Below are the code and all the weights of a small trained network. Each question names an input and a target symbol and asks about switching units off, where a switched-off unit gives its printed mean instead of its output.

import numpy as np


def w(rows, s, z=0):
    codes = np.array(rows[::2]) - 128.0
    scale = np.full(codes.shape[1], s)
    scale[-1] = z or s
    return codes * scale


def f(y):
    return y / 2 * (1 + np.tanh(0.7978845608 * (y + 0.044715 * y**3)))


def softmax(a):
    e = np.exp(a - a.max(-1, keepdims=True))
    return e / e.sum(-1, keepdims=True)


def log_softmax(a):
    a = a - a.max(-1, keepdims=True)
    return a - np.log(np.exp(a).sum(-1, keepdims=True))


def net(x, mask):
    ids = ['αβζπστφ'.index(c) for c in x.split()]
    T = len(ids)
    res = E[ids] + P[:T]
    u = 0
    for l in range(3):
        r = res
        for j in range(2):
            rows = slice(4 * j, 4 * j + 4)
            q, k, v = (r @ M[l][rows].T for M in (Q, K, V))
            z = softmax(np.where(np.tri(T) > 0, q @ k.T / 4**0.5, -1e9)) @ v
            o = O[l][rows]
            res = res + np.where(mask[u + j], z, o[:, -1]) @ o[:, :-1]
        u += 2
        y = f(res @ A[l][:, :-1].T + A[l][:, -1])
        res = res + np.where(mask[u : u + 4], y, B[l][:, -1]) @ B[l][:, :-1]
        u += 4
    return log_softmax(res[-1] @ U[:, :-1].T + U[:, -1])


Q, K, V, O, A, B = {}, {}, {}, {}, {}, {}
E = w([
[211,169,161,232,83,168],'α',
[165,178,113,195,117,134],'β',
[187,94,115,242,108,165],'ζ',
[195,107,168,221,166,152],'π',
[50,143,23,186,141,101],'σ',
[4,144,116,147,118,174],'τ',
[87,147,161,177,253,13],'φ',
],0.018)
P = w([
[178,49,155,114,149,254],'0',
[251,212,154,152,78,197],'1',
[214,221,183,155,170,170],'2',
[144,67,110,175,111,63],'3',
[140,83,119,181,93,93],'4',
[114,83,130,195,95,131],'5',
[150,114,212,188,154,95],'6',
[122,45,145,219,109,134],'7',
[103,94,165,197,159,98],'8',
[44,149,144,165,148,104],'9',
[53,40,164,227,175,114],'10',
[40,34,114,207,140,96],'11',
[33,167,193,141,157,137],'12',
],0.0064)
Q[0] = w([
[110,134,158,224,170,129],'L0H0',
[166,128,40,67,134,110],'L0H0',
[82,107,112,105,100,163],'L0H0',
[133,163,45,214,105,138],'L0H0',
[70,131,173,156,134,172],'L0H1',
[112,147,95,176,75,54],'L0H1',
[124,172,119,1,132,161],'L0H1',
[77,80,125,128,72,166],'L0H1',
],0.0083)
K[0] = w([
[108,99,154,177,161,121],'L0H0',
[93,222,126,198,163,81],'L0H0',
[49,115,88,150,112,137],'L0H0',
[143,86,97,139,81,136],'L0H0',
[50,25,74,1,73,217],'L0H1',
[126,126,138,45,63,199],'L0H1',
[188,106,26,191,126,47],'L0H1',
[119,231,91,121,117,108],'L0H1',
],0.009)
V[0] = w([
[140,13,23,88,161,98],'L0H0',
[146,153,248,120,208,138],'L0H0',
[99,178,72,73,165,224],'L0H0',
[128,145,177,236,141,101],'L0H0',
[33,192,144,114,174,119],'L0H1',
[92,112,58,86,129,213],'L0H1',
[136,188,89,94,128,255],'L0H1',
[168,196,76,234,151,138],'L0H1',
],0.008)
O[0] = w([
[125,90,138,159,122,16,91],'L0H0',
[1,103,89,46,38,115,183],'L0H0',
[220,136,137,47,85,76,65],'L0H0',
[128,152,104,190,81,149,250],'L0H0',
[132,199,90,63,166,121,128],'L0H1',
[160,146,96,78,180,180,128],'L0H1',
[131,157,142,140,80,124,148],'L0H1',
[142,91,58,114,120,98,199],'L0H1',
],0.0071,0.013)
A[0] = w([
[187,162,135,127,16,148,207],'L0N0',
[104,195,32,216,42,82,164],'L0N1',
[78,235,162,145,42,117,8],'L0N2',
[174,131,2,68,84,138,99],'L0N3',
],0.007,0.0015)
B[0] = w([
[136,175,94,85,76,160,150],'L0N0',
[214,200,206,166,134,99,249],'L0N1',
[185,2,146,222,156,112,146],'L0N2',
[139,63,205,193,129,96,128],'L0N3',
],0.0091,0.015)
Q[1] = w([
[208,113,79,39,167,160],'L1H0',
[123,53,54,124,145,117],'L1H0',
[126,150,72,106,183,117],'L1H0',
[153,180,23,165,165,131],'L1H0',
[113,186,117,88,174,153],'L1H1',
[177,128,66,97,101,12],'L1H1',
[125,80,43,101,113,156],'L1H1',
[114,254,138,172,182,195],'L1H1',
],0.0089)
K[1] = w([
[188,23,120,71,121,81],'L1H0',
[114,164,142,88,79,93],'L1H0',
[136,112,192,98,118,129],'L1H0',
[126,155,131,119,185,190],'L1H0',
[117,85,71,1,92,164],'L1H1',
[157,187,101,161,107,160],'L1H1',
[205,118,191,108,123,91],'L1H1',
[117,48,101,110,89,156],'L1H1',
],0.0097)
V[1] = w([
[63,106,191,144,94,197],'L1H0',
[173,71,71,220,170,124],'L1H0',
[131,106,98,157,123,146],'L1H0',
[72,102,119,223,24,118],'L1H0',
[146,196,180,70,110,70],'L1H1',
[106,163,76,115,1,224],'L1H1',
[113,68,202,248,193,98],'L1H1',
[208,218,94,29,180,157],'L1H1',
],0.0077)
O[1] = w([
[79,207,252,153,152,69,146],'L1H0',
[111,59,48,128,202,153,226],'L1H0',
[221,59,184,253,177,157,157],'L1H0',
[183,125,91,24,132,79,238],'L1H0',
[106,150,97,18,174,94,78],'L1H1',
[89,66,138,113,102,224,135],'L1H1',
[154,172,89,149,68,48,248],'L1H1',
[141,74,157,63,130,173,28],'L1H1',
],0.0063,0.016)
A[1] = w([
[81,87,186,151,95,173,237],'L1N0',
[140,205,159,199,113,163,130],'L1N1',
[148,197,162,254,139,81,88],'L1N2',
[131,159,196,113,175,151,12],'L1N3',
],0.0089,0.0011)
B[1] = w([
[109,205,83,112,81,106,134],'L1N0',
[55,121,153,105,156,76,187],'L1N1',
[136,107,118,154,151,189,253],'L1N2',
[130,12,179,146,172,147,130],'L1N3',
],0.011,0.043)
Q[2] = w([
[198,65,64,198,43,43],'L2H0',
[2,184,150,91,133,176],'L2H0',
[190,90,123,112,104,75],'L2H0',
[153,158,143,169,231,251],'L2H0',
[132,72,55,152,74,98],'L2H1',
[140,230,88,106,136,122],'L2H1',
[152,144,221,142,57,57],'L2H1',
[166,112,102,86,163,109],'L2H1',
],0.0093)
K[2] = w([
[92,147,104,254,155,139],'L2H0',
[74,124,93,77,120,172],'L2H0',
[113,160,251,131,178,163],'L2H0',
[76,114,127,115,12,120],'L2H0',
[71,169,206,199,118,92],'L2H1',
[121,56,119,78,101,80],'L2H1',
[93,140,155,159,32,108],'L2H1',
[174,136,200,156,60,139],'L2H1',
],0.0096)
V[2] = w([
[204,62,100,93,172,150],'L2H0',
[254,148,146,92,71,107],'L2H0',
[117,219,124,62,153,85],'L2H0',
[12,49,67,167,134,57],'L2H0',
[74,161,74,129,156,71],'L2H1',
[81,30,115,82,192,137],'L2H1',
[169,73,3,211,239,122],'L2H1',
[54,60,137,173,96,55],'L2H1',
],0.0069)
O[2] = w([
[120,109,128,2,170,220,120],'L2H0',
[143,109,71,155,135,147,90],'L2H0',
[67,236,132,173,76,97,75],'L2H0',
[206,91,247,46,107,109,157],'L2H0',
[128,167,73,171,142,13,139],'L2H1',
[116,200,163,74,93,149,123],'L2H1',
[140,126,149,40,70,92,252],'L2H1',
[247,112,202,170,184,173,148],'L2H1',
],0.0067,0.04)
A[2] = w([
[125,172,128,168,20,21,95],'L2N0',
[54,126,186,125,66,78,4],'L2N1',
[43,140,68,128,42,128,51],'L2N2',
[48,187,253,130,246,162,170],'L2N3',
],0.0051,0.003)
B[2] = w([
[184,154,71,180,254,140,184],'L2N0',
[139,6,16,67,242,43,132],'L2N1',
[105,128,180,184,231,81,124],'L2N2',
[175,214,129,175,51,185,254],'L2N3',
],0.0067,0.0051)
U = w([
[61,77,45,195,126,73,78],'α',
[84,104,41,146,151,104,202],'β',
[114,106,113,99,254,143,2],'ζ',
[36,40,211,180,95,33,170],'π',
[133,140,59,85,66,72,253],'σ',
[107,191,147,107,179,149,164],'τ',
[187,209,91,130,144,74,69],'φ',
],0.0058,0.0029)

Each question gives the input, a string of symbols that net reads in full, and the target symbol t.
The units are the heads (4 rows each of Q, K, V and O) and the neurons (one row each of A and B). Each row of codes is followed by its name. A weight is (code - 128) times the scale printed after its matrix; where a second scale follows, it is the last column's (O, A, B and U).
mask holds one flag per unit, layer by layer, with each layer's heads first. A switched-off unit (its flag False) gives its mean, the last column of its rows in O or B, instead of its output. The means were averaged over made-up inputs and are rounded, as every weight is.
A unit's drop is (log p(t) with every unit on - log p(t) with that unit switched off) / (log p(t) with every unit on - log p(t) with every unit switched off).
The circuit of an input: a set's keep is (log p(t) with only the set's units on - log p(t) with every unit switched off) / (log p(t) with every unit on - log p(t) with every unit switched off). Starting from the 12 units with the biggest drops (on a tie, the unit counted first), units are removed one at a time, each time the one whose removal leaves the highest keep (on an exact tie, the one counted first), for as long as the keep stays at least 0.8.
circuit, biggest first: the units of the circuit, biggest drop first
unit that matters most: the unit with the biggest drop
k most important neurons of layer l: the k neurons of layer l with the biggest drops, biggest first
which heads matter: for each layer, one digit per head in row order, 1 if its drop is at least 0.15 and else 0, layers parted by /
input ζ σ β, target ζ: unit that matters most	L2H0
input φ φ σ, target φ: circuit, biggest first	(L1H1; L0N1)
input π φ π, target π: circuit, biggest first	(L0H1; L1N1)
input ζ φ π, target ζ: circuit, biggest first	(L2H0; L1H0)
input τ ζ τ, target τ: which heads matter	11 / 11 / 01
input φ ζ τ, target φ: which heads matter	11 / 01 / 10
input σ τ α ζ ζ π π φ ζ, target σ: circuit, biggest first	(L2H1; L0H1; L0H0; L1H0)
input π π ζ, target π: circuit, biggest first	(L1N1; L0H1)
input φ φ π σ φ α φ, target φ: which heads matter	00 / 11 / 01
input σ π π ζ π π β, target π: circuit, biggest first	(L1N1; L0H1)
input τ π σ φ π, target τ: circuit, biggest first	(L1H1; L0H1; L2H1; L2N3)
input α ζ π ζ, target ζ: circuit, biggest first	(L2H0; L0H0)
input σ φ π φ π π π τ, target σ: circuit, biggest first	(L0H0; L0H1; L2H1; L1H0)
input π σ π φ σ β π, target σ: unit that matters most	L1H0
input π φ ζ π φ φ σ σ φ π ζ, target φ: circuit, biggest first	(L1H1; L2H1)
input τ π σ, target τ: circuit, biggest first	(L1H1; L0H1; L2H1; L0N1)
input σ σ π π τ π σ φ, target σ: circuit, biggest first	(L2H1; L0H0; L0H1; L1H0)
input π ζ τ, target π: circuit, biggest first	(L1N2; L2H0)
input π π ζ π φ π π π φ τ β, target π: circuit, biggest first	(L1N1; L2H0)
input β φ φ π ζ π σ π π β τ, target β: unit that matters most	L0H1
input α σ π ζ ζ φ α π ζ ζ φ τ, target α: which heads matter	10 / 01 / 10
input β β σ τ σ τ π τ π π φ, target β: which heads matter	11 / 01 / 10
input σ α π, target σ: which heads matter	10 / 10 / 01
input β ζ φ β τ π π π, target α: 3 most important neurons of layer 1	(L1N2; L1N1; L1N3)
input π σ π, target π: which heads matter	01 / 01 / 00
input σ φ β, target σ: 2 most important neurons of layer 1	(L1N1; L1N0)
input π ζ ζ, target π: 2 most important neurons of layer 0	(L0N1; L0N2)
input τ φ ζ β, target τ: unit that matters most	L1H1
